In the rows, 128 means zero.
[144 199 141 135 147 112 151 198 125 182 111 132  72 107 161 129 138 120
 132  69  93  98 143] => 1
[151 168 124 124 118 126 142 170 115 133 120 111  98 127 186  96 129 123
 124 104 118 121 157] => 1
[ 99 155 126 160 134  84 149 159  93 115 137 108   4  89 182 118 144 119
 116  85 155 128 129] => 1
[184 205  86 159 148 108 167 155 155 149  71 129  74 117 209  96 138  73
 119  72 105 104 131] => 1
[125 142 127 105 128 111 146 138 113 146 133 107  59 129 150 171 120 141
 116  89 128 124 144] => 0
[135 119 181 173 143 198 107 227 103 154 152 170 132 122 155 139 115 191
 126 112  94 162 109] => 0
[111 166 127 125 125 120 152 153 137 138 143 136  93 139 172 128 137 128
 127 103 123 112 126] => 0
[125 167 126  93 134 117 166 147 134 142 127 135  77 149 161 130 111 127
 134  93 109 150 140] => 0
[109 118 151 114 122 136 137 148 147 104 120 140 134 147 164 105 123 129
 115 118 133 131 124] => 0
[130 219 115 126 153 132 157 169 105 160 102 119  40 126 146 113 142 123
 136  78 107  82 157] => 1
[129 155 123 103 124 132 156 152 117 159 126 143  94 134 165 127 121 147
 163  87 113 121 145] => 0
[ 63 223 138  74 152  88 135 137  89 148 130 121  67 140 158 151 144 170
 170 109 129 111 170] => 0
[127 160 123 173 142 161 137 195 145 133 127 134  53 134 208  82 141 125
 122  55  91 107 139] => 1
[117 143 140  92 131 140 136 129 132 121 130 127  98 138 139 136 148 141
 122 110 127 125 148] => 0
[150 152 105 153 138 138 147 129 140 143 111  21  76 127 156  92 138 112
 127  88  95 104 118] => 1
[131 203 115 163 142 106 150 174  97 155 113 143  52 116 174  84 158 128
 135  59 113  97 146] => 1
[148  87 122 182 108 161 126 147 170  84 108 207 130 137 156  92 124  98
 104 115 135 153  98] => 1
[132 137 120  94 121 123 142 179 143 158 132 115 107 137 150 127 115 125
 131 108  95 115 131] => 0
[108 153 129  68 128 122 142 138 124 144  79 141  94 144 164 104 136 129
 137 151 118 117 129] => 0
[123 164 116 129 146 137 156 161 118 147 127 137  48 139 184 140 136 154
 125  82 116 128 149] => 1
[120 159 125 151 132  84 143 152 138 117 123 114  65 125 172 108 124 116
 100  91 127 120 142] => 1
[145 110 132 141 126 108 144 161 132 117 132 144  68 122 169 131 132 112
 127  97 129 123 127] => 1
[ 91 231 165 106 147  79 173 238 140 121 129 144  61 150 245 111 140 189
 125  96 119 103 158] => 0
[105 103 136 143 124 152 127 139 124 128 130 158 109 122 126 123 111 155
 141 102 122 144 142] => 0
[151 116 101 160 122 142 124 130 136 134 118 125 132 118 140 101 124  93
 118 108 123 121 136] => 1
[127 152 129 144 133 124 157 173 115 115 120 111  82  94 162  98 145 136
 119 100 139 127 131] => 1
[125 156 105 149 124 149 132 149 122 111 121 134  92 153 112 123 126 110
 126 100 127 119 128] => 1
[137  69 112 133 103 151 132 105 188  80 115 128 182 153 140 104 128 107
 110 155 131 150 112] => 0
[100 186 118 106 132  37 160 207 130 138 126 141  54 104 212 128 130 138
  80 110 127 102 140] => 1
[133 131 126 190 134 161 137 183 129 141 148 135 106 130 154  95 133 139
 142  78  97 139 126] => 0
[132 199 141 144 143  95 156 190 127 112 108 132  41 123 211  90 135 139
 123  92 124 115 132] => 1
[107 140 129 106 131 121 136 143 154 123 135 136 107 157 148 125 139 139
 132 115 111 115 145] => 0
[130 125 153 114 118 122 147 185 166 148 141 131 130 161 150 112 120 148
 116  89 106 128 137] => 0
[135 141 114 151 134 137 154 138 132  91 110 161  92 137 169 116 123  98
 141 115 141 144 124] => 1
[125 169  84 147 148 142 166 140 117 116 121 126  38 139 180 104 150 102
 144  59 115 127 124] => 1
[102 192 133 103 141  94 179 178 118 163 129 134  49 127 182 115 133 146
 143  86  94 125 150] => 0
[112 142 124 107 146 161 168 175 124 140 128 155  77 155 189 115 135 159
 163  66  80 128 141] => 0
[161 101 111 166 119 176 131 165 169 111  94 117 129 132 144  82 125  88
  95 105 111 112 108] => 1
[119 152 117  86 137 117 166 133 127 151 108 119  52 136 177 137 114 111
 128 100 105 112 140] => 0
[128 169 115 139 133 130 154 184 139 126 107 143  72 136 199 105 141 124
 130  82 111 113 127] => 1
